How the objects are linked:
q58: s>q32, d>q427
q36: s>q610, d>q36
q171: s>q603, d>q85
q725: s>q291, d>q342
q518: s>q986, d>q113
q944: s>q707, d>q258
q892: s>q725, d>q20
q645: s>q171, d>q939
q81: s>q695, d>q355
q644: s>q997, d>q133
q342: s>q645, d>q993
q942: s>q409, d>q589
q682: s>q152, d>q227
q32: s>q631, d>q518
q939: s>q291, d>q384
q659: s>q875, d>q32
q960: s>q589, d>q986
q803: s>q444, d>q51
q969: s>q96, d>q997
q7: s>q20, d>q444
q691: s>q427, d>q446
q669: s>q921, d>q291
q227: s>q799, d>q81
q409: s>q909, d>q359
q707: s>q254, d>q747
q986: s>q235, d>q710
q152: s>q100, d>q799
q235: s>q708, d>q36
q997: s>q760, d>q359
q359: s>q100, d>q471
q471: s>q997, d>q969
q984: s>q330, d>q133
q170: s>q984, d>q100
q799: s>q569, d>q695
q760: s>q944, d>q597
q714: s>q453, d>q993
q291: s>q934, d>q645
q133: s>q227, d>q359
q710: s>q36, d>q710
q875: s>q263, d>q263
q993: s>q939, d>q739
q739: s>q384, d>q355
q597: s>q258, d>q689
q574: s>q264, d>q875
q507: s>q644, d>q944
q446: s>q669, d>q469
q20: s>q469, d>q502
q384: s>q803, d>q356
q502: s>q725, d>q739
q185: s>q942, d>q960
q96: s>q507, d>q760
q738: s>q471, d>q471
q113: s>q710, d>q20
q264: s>q794, d>q263
q695: s>q738, d>q803
q921: s>q264, d>q453
q453: s>q20, d>q751
q100: s>q356, d>q258
q263: s>q58, d>q589
q444: s>q355, d>q170
q603: s>q100, d>q7
q747: s>q185, d>q909
q708: s>q574, d>q610
q356: s>q51, d>q682
q751: s>q502, d>q934
q569: s>q359, d>q738
q51: s>q170, d>q152
q909: s>q960, d>q518
q254: s>q597, d>q799
q330: s>q342, d>q659
q631: s>q113, d>q892
q427: s>q921, d>q714
q689: s>q708, d>q708
q934: s>q330, d>q171
q355: s>q356, d>q984
q85: s>q7, d>q803
q258: s>q227, d>q409
q589: s>q689, d>q235
q794: s>q921, d>q58
q469: s>q427, d>q603
q610: s>q574, d>q659

In the rows, 48 stands for zero.

The rows follow the links: the fewer symbols apart two objects are, the more alike their rows tend to be.

Each row is also shifted at random along 3 hidden directions that mean nothing.

Some objects, each with a row of numbers:
q659: (51, 54, 44, 45, 63, 51, 42, 60, 50, 48, 53, 43, 49, 53, 36, 57, 45, 45, 53, 44, 47, 51, 54, 52, 51, 44, 34, 48, 54, 33, 48, 50, 51, 59, 48, 55, 41, 49, 42, 50, 45, 47, 39, 51, 53, 52, 49, 43, 54, 48, 62, 47, 56)
q453: (20, 50, 51, 45, 60, 53, 54, 48, 48, 35, 56, 53, 45, 45, 38, 49, 49, 36, 49, 47, 47, 38, 39, 59, 46, 56, 46, 45, 50, 46, 48, 47, 52, 47, 44, 55, 54, 44, 54, 57, 56, 52, 41, 40, 49, 56, 48, 47, 53, 44, 48, 44, 46)
q944: (9, 49, 57, 53, 43, 49, 57, 46, 48, 47, 47, 49, 41, 41, 60, 41, 58, 52, 41, 50, 44, 48, 51, 43, 47, 56, 54, 51, 41, 58, 40, 50, 42, 40, 56, 56, 45, 35, 45, 46, 56, 37, 54, 33, 44, 43, 43, 44, 52, 45, 41, 37, 39)
q603: (52, 38, 48, 53, 52, 51, 53, 50, 45, 55, 37, 45, 48, 39, 58, 35, 39, 46, 39, 45, 48, 44, 44, 49, 39, 51, 61, 49, 51, 48, 50, 44, 43, 34, 52, 55, 58, 49, 49, 53, 44, 54, 56, 42, 45, 44, 55, 57, 28, 47, 42, 58, 49)
q330: (10, 55, 47, 39, 64, 50, 39, 50, 51, 44, 48, 46, 43, 44, 49, 49, 48, 46, 51, 43, 49, 50, 47, 47, 49, 52, 49, 44, 43, 44, 52, 58, 44, 53, 52, 45, 45, 42, 44, 49, 47, 47, 49, 45, 53, 45, 51, 39, 45, 50, 51, 52, 51)
q707: (64, 44, 50, 53, 32, 50, 55, 47, 47, 58, 40, 39, 45, 46, 51, 35, 47, 53, 46, 42, 45, 53, 61, 44, 46, 49, 54, 46, 42, 56, 48, 44, 40, 45, 53, 57, 43, 37, 37, 43, 46, 40, 50, 40, 43, 49, 52, 48, 45, 52, 41, 47, 46)
q710: (35, 49, 54, 55, 44, 49, 52, 45, 47, 38, 54, 61, 50, 57, 50, 59, 60, 45, 52, 46, 36, 44, 39, 48, 55, 44, 49, 54, 51, 54, 36, 43, 61, 52, 49, 36, 55, 55, 66, 46, 46, 41, 47, 61, 58, 50, 43, 43, 54, 46, 41, 39, 44)
q794: (57, 50, 47, 46, 54, 48, 45, 54, 51, 35, 62, 61, 45, 49, 41, 61, 51, 46, 47, 55, 49, 37, 39, 50, 53, 58, 50, 47, 54, 46, 47, 46, 50, 53, 48, 42, 43, 46, 52, 56, 49, 55, 42, 49, 47, 54, 44, 45, 54, 47, 56, 49, 43)
q942: (56, 48, 49, 43, 30, 46, 45, 47, 51, 47, 52, 54, 50, 56, 43, 51, 53, 53, 52, 44, 48, 55, 54, 43, 53, 49, 51, 48, 46, 55, 48, 43, 46, 60, 48, 42, 46, 43, 47, 41, 47, 44, 46, 51, 46, 54, 42, 46, 57, 57, 45, 47, 41)
q7: (47, 40, 48, 53, 54, 52, 48, 46, 47, 50, 41, 50, 55, 48, 54, 44, 43, 47, 41, 50, 48, 40, 40, 53, 43, 45, 52, 53, 53, 48, 47, 47, 49, 41, 49, 45, 58, 54, 58, 50, 48, 52, 55, 49, 47, 46, 52, 55, 39, 49, 42, 55, 47)
q960: (28, 46, 53, 50, 46, 45, 50, 62, 44, 55, 46, 49, 38, 46, 48, 39, 50, 50, 55, 36, 44, 59, 52, 46, 47, 53, 65, 48, 45, 51, 45, 41, 43, 53, 54, 58, 39, 29, 38, 51, 40, 41, 43, 41, 43, 53, 48, 42, 39, 56, 40, 40, 39)
q631: (43, 49, 52, 49, 45, 46, 51, 43, 44, 37, 55, 65, 45, 50, 51, 58, 55, 40, 58, 48, 39, 47, 34, 46, 54, 52, 62, 42, 47, 59, 49, 42, 59, 52, 46, 36, 57, 54, 63, 49, 43, 50, 42, 56, 51, 50, 44, 48, 47, 51, 41, 43, 50)
q96: (52, 53, 50, 49, 36, 49, 59, 34, 48, 42, 52, 50, 43, 45, 62, 49, 55, 50, 47, 56, 42, 48, 49, 41, 50, 53, 49, 45, 37, 57, 47, 54, 45, 40, 49, 46, 49, 49, 52, 42, 56, 42, 53, 46, 48, 38, 44, 46, 55, 41, 45, 41, 52)
q574: (24, 49, 52, 50, 68, 49, 47, 69, 49, 49, 50, 47, 36, 39, 51, 47, 52, 49, 49, 48, 46, 51, 48, 49, 51, 58, 59, 54, 52, 39, 43, 52, 41, 48, 59, 60, 32, 35, 34, 60, 44, 47, 50, 39, 51, 43, 48, 40, 40, 43, 54, 46, 46)
q152: (35, 40, 49, 53, 54, 43, 40, 52, 48, 54, 43, 40, 54, 51, 47, 46, 47, 53, 38, 56, 60, 48, 41, 50, 45, 43, 48, 61, 53, 44, 43, 47, 49, 45, 47, 47, 45, 53, 52, 49, 49, 56, 55, 51, 45, 45, 46, 56, 46, 42, 49, 50, 42)
q751: (34, 52, 46, 41, 56, 55, 49, 41, 50, 44, 47, 46, 50, 44, 44, 45, 42, 41, 50, 41, 45, 44, 48, 57, 47, 49, 41, 43, 46, 48, 56, 54, 49, 48, 44, 49, 60, 49, 51, 48, 50, 51, 40, 44, 49, 50, 57, 45, 48, 53, 49, 52, 56)
q446: (57, 45, 50, 50, 42, 53, 56, 40, 51, 35, 56, 60, 56, 51, 39, 56, 48, 47, 39, 56, 47, 33, 40, 55, 48, 52, 37, 52, 54, 48, 46, 43, 55, 48, 42, 42, 58, 54, 65, 50, 62, 50, 46, 47, 50, 59, 48, 52, 60, 46, 47, 52, 42)
q739: (29, 48, 46, 39, 58, 47, 39, 46, 51, 52, 43, 47, 44, 39, 60, 42, 44, 48, 49, 44, 50, 49, 42, 47, 45, 53, 63, 44, 45, 56, 59, 57, 38, 43, 52, 40, 51, 45, 47, 48, 39, 56, 53, 45, 49, 39, 57, 45, 32, 51, 45, 57, 51)
q969: (53, 51, 47, 48, 39, 43, 55, 34, 43, 43, 50, 48, 43, 47, 54, 49, 53, 46, 52, 56, 48, 51, 48, 44, 51, 46, 44, 44, 37, 52, 49, 52, 47, 41, 44, 48, 50, 54, 48, 46, 56, 45, 49, 48, 44, 44, 42, 50, 54, 43, 48, 38, 56)
q185: (37, 49, 52, 49, 36, 46, 49, 49, 50, 47, 49, 49, 51, 58, 35, 47, 50, 54, 51, 40, 47, 53, 54, 50, 47, 42, 43, 49, 44, 54, 44, 41, 52, 60, 43, 47, 45, 41, 46, 44, 49, 43, 41, 47, 46, 58, 46, 46, 56, 55, 46, 43, 40)
q993: (27, 54, 46, 40, 57, 53, 41, 41, 55, 42, 49, 49, 48, 46, 47, 46, 46, 47, 50, 45, 48, 46, 51, 49, 48, 52, 46, 39, 45, 50, 55, 60, 44, 49, 48, 42, 56, 46, 49, 45, 47, 49, 47, 46, 54, 49, 54, 43, 47, 51, 50, 53, 53)
q597: (58, 48, 47, 54, 40, 50, 56, 49, 50, 59, 39, 34, 47, 47, 52, 37, 47, 54, 42, 45, 45, 52, 65, 45, 46, 47, 41, 53, 44, 44, 43, 50, 41, 43, 52, 62, 42, 42, 36, 43, 54, 35, 52, 39, 52, 43, 50, 48, 48, 47, 47, 49, 48)
q81: (53, 46, 47, 48, 47, 42, 39, 43, 51, 47, 47, 49, 55, 55, 54, 53, 52, 55, 43, 60, 61, 45, 38, 44, 50, 45, 52, 59, 51, 52, 50, 49, 48, 48, 44, 36, 47, 56, 54, 44, 47, 60, 58, 59, 47, 41, 44, 54, 47, 46, 47, 52, 46)
q939: (76, 54, 37, 36, 45, 51, 40, 33, 56, 47, 44, 50, 55, 50, 49, 49, 39, 49, 49, 43, 49, 45, 58, 46, 52, 47, 39, 38, 46, 55, 64, 59, 41, 52, 41, 35, 56, 52, 52, 38, 44, 51, 50, 55, 55, 44, 55, 47, 48, 56, 51, 61, 59)
q171: (18, 48, 48, 43, 62, 53, 48, 50, 49, 55, 37, 38, 43, 34, 58, 31, 41, 45, 49, 38, 47, 51, 49, 52, 38, 54, 56, 45, 47, 48, 55, 57, 39, 39, 53, 59, 55, 40, 42, 50, 41, 49, 53, 37, 48, 42, 59, 47, 32, 49, 44, 53, 53)

Start here and follow the symbols in turn, left to right. Where do you end up?
Answer with the object's name.
(50, 46, 46, 43, 46, 49, 43, 36, 53, 43, 44, 55, 58, 50, 61, 49, 52, 54, 38, 54, 51, 40, 39, 46, 50, 48, 56, 52, 50, 58, 51, 55, 50, 45, 48, 30, 59, 57, 61, 41, 46, 55, 59, 56, 54, 41, 53, 50, 43, 48, 42, 63, 46)
s s d s d -> q342
(55, 45, 52, 51, 35, 51, 51, 44, 52, 55, 42, 37, 56, 55, 40, 41, 47, 56, 39, 47, 51, 51, 61, 49, 46, 41, 31, 52, 49, 47, 41, 47, 48, 50, 47, 55, 45, 44, 43, 40, 58, 39, 52, 44, 49, 51, 50, 53, 58, 46, 47, 48, 45)
d d d -> q803
(54, 56, 45, 43, 49, 46, 40, 50, 56, 34, 61, 61, 51, 58, 35, 66, 56, 49, 47, 57, 49, 41, 45, 46, 61, 51, 40, 51, 55, 47, 46, 48, 54, 64, 46, 36, 40, 47, 56, 48, 52, 52, 45, 57, 56, 53, 42, 43, 65, 47, 56, 50, 43)
d d s -> q708
(50, 50, 48, 50, 54, 43, 51, 61, 40, 47, 56, 58, 37, 44, 53, 51, 48, 39, 61, 46, 42, 53, 42, 45, 50, 55, 68, 42, 49, 49, 52, 42, 50, 53, 51, 52, 45, 44, 46, 56, 39, 50, 38, 48, 44, 53, 46, 44, 38, 52, 44, 40, 49)
d d d s d -> q603
(57, 50, 51, 53, 40, 48, 49, 54, 44, 49, 49, 53, 52, 56, 46, 52, 50, 47, 56, 40, 39, 53, 53, 51, 50, 45, 49, 47, 50, 50, 42, 37, 55, 55, 51, 48, 51, 48, 53, 45, 41, 38, 42, 56, 52, 55, 45, 44, 47, 53, 44, 41, 45)
s d d -> q36
(45, 48, 44, 40, 48, 46, 35, 41, 57, 46, 47, 53, 53, 48, 56, 52, 48, 55, 44, 51, 55, 46, 43, 43, 50, 48, 56, 50, 49, 57, 54, 57, 46, 48, 47, 30, 55, 52, 55, 42, 43, 56, 57, 56, 52, 41, 53, 47, 46, 51, 47, 61, 49)
d d s -> q152
(48, 46, 49, 51, 52, 52, 55, 50, 45, 39, 55, 56, 50, 46, 38, 51, 48, 42, 44, 54, 50, 36, 38, 58, 46, 56, 44, 49, 54, 43, 47, 42, 54, 48, 42, 52, 52, 46, 54, 55, 56, 54, 43, 44, 48, 57, 47, 51, 58, 45, 52, 48, 45)
s s d s -> q58
(63, 51, 43, 51, 54, 52, 48, 58, 51, 53, 47, 45, 48, 48, 55, 53, 49, 52, 45, 45, 38, 47, 59, 44, 53, 49, 48, 51, 52, 42, 44, 52, 43, 52, 59, 53, 36, 41, 40, 46, 41, 38, 52, 46, 55, 41, 49, 38, 41, 49, 51, 51, 48)
s d d -> q263
(29, 53, 51, 42, 47, 48, 49, 37, 46, 34, 53, 54, 57, 55, 38, 56, 48, 39, 55, 45, 43, 44, 40, 56, 48, 45, 32, 43, 48, 49, 46, 44, 64, 56, 40, 38, 63, 59, 65, 45, 51, 43, 39, 56, 54, 54, 48, 48, 58, 47, 49, 41, 53)
d s s -> q427
(67, 48, 45, 46, 54, 46, 47, 59, 48, 44, 57, 60, 37, 41, 53, 56, 52, 46, 47, 53, 44, 43, 45, 42, 51, 64, 70, 45, 49, 50, 55, 49, 39, 47, 52, 47, 38, 40, 43, 56, 42, 57, 49, 46, 43, 44, 44, 41, 40, 49, 50, 51, 46)
d d d s -> q708
(50, 44, 51, 51, 44, 51, 55, 44, 46, 37, 54, 59, 48, 46, 53, 51, 52, 45, 43, 55, 46, 33, 34, 50, 47, 58, 57, 48, 53, 57, 46, 44, 52, 43, 46, 44, 57, 52, 62, 53, 53, 54, 50, 44, 47, 51, 46, 52, 50, 44, 42, 51, 43)
d d s d s -> q725
(52, 49, 49, 57, 56, 50, 53, 62, 42, 57, 41, 44, 41, 41, 62, 42, 49, 45, 52, 37, 32, 51, 55, 46, 49, 50, 58, 53, 52, 44, 41, 44, 44, 45, 61, 61, 40, 45, 44, 53, 38, 38, 49, 48, 52, 43, 51, 40, 29, 46, 45, 46, 51)
s d d s -> q631
(62, 51, 40, 52, 61, 54, 45, 62, 47, 52, 47, 38, 51, 54, 40, 53, 45, 48, 46, 44, 40, 49, 55, 54, 53, 40, 30, 55, 53, 30, 43, 47, 51, 57, 53, 55, 39, 50, 40, 48, 46, 37, 46, 52, 57, 49, 54, 42, 50, 44, 60, 50, 54)
s d d d -> q589
(18, 50, 49, 43, 64, 52, 51, 49, 44, 53, 41, 39, 47, 43, 40, 35, 38, 40, 54, 36, 47, 54, 49, 61, 39, 45, 38, 41, 47, 42, 52, 49, 48, 47, 46, 60, 58, 48, 44, 54, 47, 45, 44, 41, 49, 52, 60, 48, 42, 46, 50, 48, 57)
s s d -> q645
(23, 46, 55, 54, 49, 50, 52, 58, 42, 49, 46, 43, 52, 54, 31, 47, 48, 40, 57, 37, 45, 55, 48, 59, 46, 37, 34, 50, 53, 39, 36, 36, 62, 59, 42, 59, 50, 50, 49, 50, 52, 40, 35, 50, 47, 63, 45, 48, 55, 48, 49, 32, 48)
d s s -> q36
(59, 49, 49, 49, 37, 50, 52, 40, 44, 39, 52, 57, 57, 62, 40, 58, 49, 39, 57, 44, 42, 45, 44, 51, 52, 38, 35, 47, 52, 51, 42, 37, 68, 58, 39, 37, 60, 65, 66, 43, 48, 43, 39, 64, 57, 56, 44, 50, 57, 50, 49, 44, 52)
s d d -> q710
